Below is a small trained network, with its code and all its weights. Each question gives an input and a target symbol and asks what happens when units are switched off, that is, made to give their printed mean instead of their output.

import numpy as np


def w(rows, s, z=0):
    codes = np.array(rows[::2]) - 128.0
    scale = np.full(codes.shape[1], s)
    scale[-1] = z or s
    return codes * scale


def norm(h):
    return h / np.sqrt((h * h).mean(-1, keepdims=True) + 1e-5)


def softmax(a):
    e = np.exp(a - a.max(-1, keepdims=True))
    return e / e.sum(-1, keepdims=True)


def log_softmax(a):
    a = a - a.max(-1, keepdims=True)
    return a - np.log(np.exp(a).sum(-1, keepdims=True))


def net(x, mask):
    ids = ['ΓΔΞΠΣΦαβζηθμτψ'.index(c) for c in x.split()]
    T = len(ids)
    res = E[ids] + P[:T]
    u = 0
    for l in range(2):
        r = norm(res)
        for j in range(3):
            rows = slice(3 * j, 3 * j + 3)
            q, k, v = (r @ M[l][rows].T for M in (Q, K, V))
            z = softmax(np.where(np.tri(T) > 0, q @ k.T / 3**0.5, -1e9)) @ v
            o = O[l][rows]
            res = res + np.where(mask[u + j], z, o[:, -1]) @ o[:, :-1]
        u += 3
    return log_softmax(norm(res)[-1] @ U[:, :-1].T + U[:, -1])


Q, K, V, O = {}, {}, {}, {}
E = w([
[108,183,169,97,109,158,148],'Γ',
[106,140,115,119,177,166,28],'Δ',
[117,189,172,119,101,155,154],'Ξ',
[143,73,104,166,102,231,148],'Π',
[103,184,189,152,101,137,159],'Σ',
[112,202,37,216,135,84,111],'Φ',
[134,5,103,136,15,80,136],'α',
[161,130,210,134,49,152,101],'β',
[130,146,194,132,133,73,46],'ζ',
[205,138,87,156,90,106,73],'η',
[60,212,80,87,112,84,100],'θ',
[143,114,223,165,186,163,86],'μ',
[113,190,180,132,100,146,155],'τ',
[107,189,178,126,101,147,155],'ψ',
],0.019)
P = w([
[4,152,125,162,44,204,45],'0',
[43,158,124,160,55,184,74],'1',
[66,157,127,155,71,165,91],'2',
[87,159,128,149,85,155,105],'3',
[104,158,132,143,97,149,114],'4',
[117,158,135,136,106,143,123],'5',
[131,156,138,128,114,140,132],'6',
[144,153,142,120,122,138,137],'7',
[155,150,148,112,131,134,145],'8',
[165,146,153,105,138,132,152],'9',
[175,141,159,98,147,131,158],'10',
[184,134,164,90,155,128,167],'11',
[187,128,173,92,163,123,176],'12',
],0.013)
Q[0] = w([
[149,54,70,63,89,145,129],'0.h0',
[173,177,101,107,100,101,69],'0.h0',
[121,121,1,182,182,120,101],'0.h0',
[143,136,109,82,85,85,93],'0.h1',
[145,187,183,135,141,128,100],'0.h1',
[121,116,171,125,95,123,125],'0.h1',
[128,161,173,139,120,156,143],'0.h2',
[93,125,134,125,194,121,93],'0.h2',
[124,144,104,130,139,168,151],'0.h2',
],0.031)
K[0] = w([
[144,79,95,238,87,149,80],'0.h0',
[174,191,53,67,108,110,14],'0.h0',
[17,203,4,221,103,173,95],'0.h0',
[98,114,116,130,95,71,72],'0.h1',
[170,191,119,110,221,92,141],'0.h1',
[194,133,142,64,115,82,118],'0.h1',
[174,122,166,100,169,146,186],'0.h2',
[76,140,127,91,152,119,101],'0.h2',
[115,138,113,144,161,141,175],'0.h2',
],0.02)
V[0] = w([
[145,171,224,124,136,124,144],'0.h0',
[108,136,65,83,228,97,126],'0.h0',
[54,141,122,157,137,167,214],'0.h0',
[156,116,87,96,99,84,71],'0.h1',
[143,195,103,127,191,193,65],'0.h1',
[108,134,144,70,134,130,148],'0.h1',
[124,75,128,153,124,207,135],'0.h2',
[100,161,80,210,248,122,219],'0.h2',
[64,136,99,65,169,102,101],'0.h2',
],0.011)
O[0] = w([
[89,94,199,133,51,149,217,211],'0.h0',
[154,182,2,146,99,170,161,16],'0.h0',
[243,55,130,151,70,157,89,137],'0.h0',
[66,133,127,143,151,223,187,128],'0.h1',
[154,192,228,131,163,229,80,253],'0.h1',
[125,142,91,164,179,97,91,81],'0.h1',
[151,139,98,148,59,176,192,100],'0.h2',
[98,59,33,224,178,111,168,18],'0.h2',
[201,77,99,136,113,34,74,95],'0.h2',
],0.0064,0.006)
Q[1] = w([
[107,148,112,74,121,93,101],'1.h0',
[95,131,117,138,186,124,135],'1.h0',
[150,90,82,121,110,146,133],'1.h0',
[146,80,236,43,133,109,193],'1.h1',
[255,95,217,222,140,114,123],'1.h1',
[94,89,108,135,55,157,134],'1.h1',
[188,134,140,146,147,60,138],'1.h2',
[140,61,46,106,137,122,84],'1.h2',
[71,129,136,117,207,75,92],'1.h2',
],0.029)
K[1] = w([
[137,141,127,81,113,105,92],'1.h0',
[141,156,130,140,139,99,105],'1.h0',
[94,121,96,154,88,156,100],'1.h0',
[188,92,194,50,187,89,201],'1.h1',
[253,110,150,205,137,99,126],'1.h1',
[114,61,115,117,116,177,165],'1.h1',
[125,86,173,138,129,141,145],'1.h2',
[80,126,117,169,61,166,76],'1.h2',
[93,159,192,154,130,70,98],'1.h2',
],0.029)
V[1] = w([
[53,47,123,149,105,124,57],'1.h0',
[112,157,133,252,109,61,152],'1.h0',
[228,158,59,150,193,32,116],'1.h0',
[96,66,175,133,102,216,91],'1.h1',
[103,180,164,201,124,76,131],'1.h1',
[177,114,103,219,184,67,152],'1.h1',
[148,207,98,112,107,106,176],'1.h2',
[104,106,96,58,112,138,106],'1.h2',
[149,133,165,84,164,154,105],'1.h2',
],0.017)
O[1] = w([
[138,159,95,62,164,177,174,126],'1.h0',
[120,32,153,85,122,76,163,124],'1.h0',
[123,87,248,206,95,78,179,5],'1.h0',
[107,102,185,199,99,60,140,184],'1.h1',
[172,173,111,161,159,139,116,188],'1.h1',
[108,201,84,89,113,177,61,46],'1.h1',
[115,142,104,124,113,167,76,123],'1.h2',
[150,128,116,141,170,136,125,115],'1.h2',
[98,86,97,177,120,98,141,176],'1.h2',
],0.012,0.019)
U = w([
[227,215,70,231,129,61,71,3],'Γ',
[166,50,210,214,165,127,148,153],'Δ',
[165,133,130,122,59,88,56,100],'Ξ',
[196,181,142,130,84,172,238,126],'Π',
[114,52,96,20,129,103,180,192],'Σ',
[113,149,228,69,60,215,122,159],'Φ',
[248,104,169,82,187,163,166,134],'α',
[64,162,168,52,190,55,94,111],'β',
[67,168,102,137,172,168,251,122],'ζ',
[55,49,83,161,72,209,135,162],'η',
[130,138,63,97,201,226,55,142],'θ',
[16,203,105,143,40,103,145,88],'μ',
[149,101,130,73,72,72,89,126],'τ',
[167,100,100,70,78,61,93,128],'ψ',
],0.014,0.013)

Each question gives the input, a string of symbols that net reads in full, and the target symbol t.
The units are the heads (3 rows each of Q, K, V and O). Each row of codes is followed by its name. A weight is (code - 128) times the scale printed after its matrix; where a second scale follows, it is the last column's (O and U).
mask holds one flag per head, layer by layer. A switched-off head (its flag False) gives its mean, the last column of its rows in O, instead of its output. The means were averaged over made-up inputs and are rounded, as every weight is.
A unit's drop is (log p(t) with every unit on - log p(t) with that unit switched off) / (log p(t) with every unit on - log p(t) with every unit switched off).
The circuit of an input: a set's keep is (log p(t) with only the set's units on - log p(t) with every unit switched off) / (log p(t) with every unit on - log p(t) with every unit switched off). Starting from all 6 units, units are removed one at a time, each time the one whose removal leaves the highest keep (on an exact tie, the one counted first), for as long as the keep stays at least 0.8.
units of the circuit, in order: the units of the circuit, biggest drop first
unit that matters most: the unit with the biggest drop
heads that matter: for each layer, one digit per head in row order, 1 if its drop is at least 0.15 and else 0, layers parted by /
input θ θ μ α Φ μ Φ θ θ Φ α θ, target Δ: heads that matter : 001 / 100
input η μ Φ Φ ψ Γ Φ Φ Φ Ξ Γ Γ, target Γ: units of the circuit, in order : 1.h0
input ψ θ Δ Φ α Φ ψ μ τ η Γ Σ, target Γ: units of the circuit, in order : 0.h1, 1.h0, 1.h1
input θ θ β α Π ζ Φ θ ψ τ, target ψ: units of the circuit, in order : 0.h1, 1.h0, 0.h0
input ζ Φ ψ α Φ μ θ α Σ, target α: units of the circuit, in order : 0.h0, 0.h1, 1.h2, 1.h0
input Ξ Π Σ, target Π: heads that matter : 101 / 111
input Δ Φ ζ Φ ζ Φ η Π τ ζ β ψ, target β: units of the circuit, in order : 0.h0, 1.h0, 0.h1
input η β θ Φ Π ψ Γ τ, target Γ: heads that matter : 010 / 110
input θ ψ Γ τ η ζ Γ θ β ζ ζ Σ, target ζ: heads that matter : 101 / 000
input η Φ ζ α Σ ψ, target Σ: units of the circuit, in order : 0.h0, 1.h0, 1.h1
input μ Φ α α τ, target α: units of the circuit, in order : 0.h0, 0.h1, 1.h2
input Φ μ Ξ, target μ: heads that matter : 110 / 110
input Φ Φ θ ζ β ζ τ, target ζ: units of the circuit, in order : 0.h0, 1.h0, 1.h1
input Ξ θ Φ Φ Φ α θ Σ θ Ξ, target θ: units of the circuit, in order : 1.h0, 0.h0
input Σ Φ β Ξ μ ψ μ Δ Σ, target Δ: units of the circuit, in order : 1.h1
input Φ Φ ψ Φ ζ Σ τ, target Σ: units of the circuit, in order : 0.h0, 1.h0, 0.h2, 1.h1
input Φ θ Δ Φ Σ Φ ψ Ξ Φ, target Δ: units of the circuit, in order : 0.h2, 1.h0
input Γ Ξ θ μ Ξ ψ Φ ψ θ τ Φ Φ ζ, target β: heads that matter : 100 / 000
input Σ Φ Φ Φ Π Φ Γ Ξ θ θ Γ, target θ: heads that matter : 100 / 101
input η θ η α, target Σ: units of the circuit, in order : 1.h1, 1.h0
input τ η ζ, target β: units of the circuit, in order : 1.h0, 0.h0, 1.h1
input μ τ Ξ ζ μ α Ξ Ξ Φ Φ Δ Ξ, target Δ: heads that matter : 110 / 010
input θ ζ θ Ξ Φ Φ α, target Σ: unit that matters most : 0.h1
input ψ η Φ μ Φ μ ζ Φ μ Π μ, target Δ: heads that matter : 010 / 011
input Φ ζ Φ ζ τ ψ Φ α Π Σ τ, target Σ: heads that matter : 111 / 100
input Γ ζ Σ Σ θ ζ η θ ψ Σ Δ Γ, target Δ: heads that matter : 011 / 011
input Π Γ Φ ζ ζ ψ Φ η, target θ: heads that matter : 100 / 000
input Δ τ Σ ζ ζ θ ψ, target θ: heads that matter : 100 / 101
